The rows lie along a hidden order. The number after each row says roughly how far along it the row is, from 0 to 30. A new part has a new order.
.07  .12  -.10  .28  .00  -.01  -.07  .00  .01  .01  .02  -.11  .03  -.11  .24  -.10  .38  .32  -.24 -> 22
.27  .19  -.28  .19  .04  .02  .02  .06  -.05  .15  .05  -.11  .17  -.14  .20  .01  .18  .02  -.07 -> 0
-.01  .01  -.23  .12  .02  .08  -.08  -.02  -.01  .16  -.01  -.22  .11  .01  .09  .03  .23  -.02  -.05 -> 28
-.05  .14  -.59  .13  .18  -.21  -.15  -.01  .07  .17  -.04  .18  .07  .02  .14  -.02  .11  .78  -.24 -> 1
.02  .18  -.04  .17  .00  .23  .01  .01  -.04  .28  .03  -.04  .11  -.04  .11  -.10  .25  -.11  -.13 -> 21
-.03  .14  -.18  .25  -.02  .03  -.01  .19  .00  .02  -.05  .06  .07  -.10  .07  -.01  .27  .14  -.29 -> 15
.02  .22  -.23  .01  .03  .05  -.03  .16  -.03  .34  .04  -.07  .08  .11  .09  -.04  .33  .05  -.21 -> 22
.11  .17  -.07  .22  -.15  .14  -.01  .16  -.12  .11  -.09  -.20  .21  -.12  .03  -.10  .22  .02  -.23 -> 5
.11  .30  -.25  .16  -.04  .27  -.13  .13  -.10  .42  -.04  .10  .26  -.12  .32  -.15  .22  .24  -.29 -> 11
.06  .23  -.40  .19  .08  -.02  -.13  .03  -.04  .27  .02  .11  .33  -.06  .20  -.06  .30  .18  .00 -> 2
.22  .08  -.22  .22  .10  -.07  -.06  .04  -.03  -.02  -.03  -.26  .18  -.01  .04  -.04  .32  .28  -.06 -> 18
.03  .10  .02  .20  .14  -.09  -.08  .07  .10  .14  -.01  -.16  .20  .00  .14  -.07  .20  .07  -.08 -> 8
.11  .20  -.22  .29  .01  -.02  -.06  .12  -.08  .19  -.01  .03  .19  -.09  .21  -.05  .38  .15  -.40 -> 27
.19  .19  -.35  .18  .08  .05  -.01  -.02  -.10  .17  -.02  -.18  .25  -.09  .14  -.05  .13  .06  .01 -> 13
.20  .24  -.21  .03  -.22  .19  -.04  .16  -.09  .33  -.07  -.18  .43  -.15  .08  -.04  .28  .00  -.20 -> 20
-.08  .12  -.33  .10  .00  .03  -.06  .16  -.07  .11  -.02  -.04  .01  .03  .01  .06  .23  .22  -.30 -> 5
.56  .30  -.10  .10  -.15  .20  .04  .11  -.21  .42  -.09  -.33  .19  -.16  .31  -.17  .34  -.02  -.56 -> 12
.16  .21  -.13  .22  .00  .05  .03  .04  -.10  .17  .09  -.21  .11  -.05  .10  .00  .17  .02  -.07 -> 3
.05  .03  -.24  .20  .19  -.09  .00  -.05  .01  .08  -.05  -.09  .04  -.05  .02  .04  .00  .20  -.11 -> 11
.01  .33  -.09  .16  .03  .00  -.07  .20  .06  .26  -.03  -.03  .19  .02  .07  -.11  .24  .43  -.28 -> 24
.07  .15  -.16  .10  .12  .01  -.01  .22  -.03  .12  -.03  -.15  .18  -.01  -.04  .02  -.05  .11  -.17 -> 30
-.01  .04  -.37  .12  .02  .03  -.05  .10  -.06  .10  -.10  -.18  -.02  .02  -.02  .06  .12  .36  -.27 -> 3
.62  .33  .13  .03  -.40  .29  .02  .12  -.14  .63  .00  -.19  .44  -.26  .46  -.20  .54  -.56  -.53 -> 27
.13  .14  -.07  .30  -.05  -.04  -.08  .03  .03  .15  -.08  -.16  .14  -.10  .05  -.12  .21  .13  -.10 -> 0
.08  .13  -.22  .16  .07  .00  -.03  .16  -.07  -.05  -.01  -.03  .10  -.04  .09  .04  .34  -.18  -.19 -> 30
.17  .11  -.30  .06  -.01  .11  -.07  .05  -.07  .27  -.06  -.20  .02  .03  .04  -.03  .16  .29  -.18 -> 21
.00  .19  -.29  .13  .03  -.01  -.03  .12  -.10  .20  -.08  .06  .07  -.02  .07  .01  .24  .20  -.43 -> 6
.10  .19  -.36  .09  -.07  .03  -.05  .17  -.06  .05  -.05  -.17  .30  -.07  .00  -.01  .29  .18  -.01 -> 28
.21  .15  -.09  .16  .03  .01  .02  .04  .01  .32  -.01  -.26  .19  -.09  .19  -.08  .08  .06  -.18 -> 4
.21  .21  .01  .21  -.01  .12  -.07  .12  -.04  .25  -.07  -.16  .29  -.12  .28  -.21  .26  .30  -.32 -> 3
.14  .12  -.24  .23  .10  .04  -.05  .02  -.09  .12  -.03  -.10  .15  -.12  .26  -.05  .21  .17  -.32 -> 29
.07  .05  -.22  .06  .04  .08  -.10  .11  -.02  .15  -.10  -.14  .11  -.09  .18  .01  .04  .13  -.24 -> 27
-.04  .17  -.29  .13  .11  -.06  -.08  .05  -.08  .14  -.02  -.04  -.03  -.02  .14  .00  .24  .19  -.39 -> 22
.29  .20  -.21  .15  -.06  .13  .02  -.01  .00  .29  .01  -.03  .35  -.16  .22  -.09  .32  .05  -.12 -> 23
-.13  .14  -.46  .20  .07  .09  -.15  -.04  .02  .29  -.02  -.13  .12  .01  .01  -.09  .12  .58  .04 -> 28
.22  .27  -.22  .12  -.21  .15  -.07  .29  -.14  .22  -.02  -.22  .12  -.11  .20  -.07  .29  .09  -.43 -> 17
-.17  .11  -.46  .16  .23  -.10  -.03  .06  -.01  -.07  -.09  .02  .09  .02  -.04  .05  .15  .47  -.21 -> 7
.04  .15  -.20  .08  .04  -.07  -.10  .05  -.02  .12  -.12  -.13  .24  .01  -.12  .01  .24  .18  .01 -> 3
-.03  .12  -.13  -.03  .05  .22  .04  .22  -.10  .12  .02  -.18  .06  .05  -.04  .14  .24  -.32  -.10 -> 4
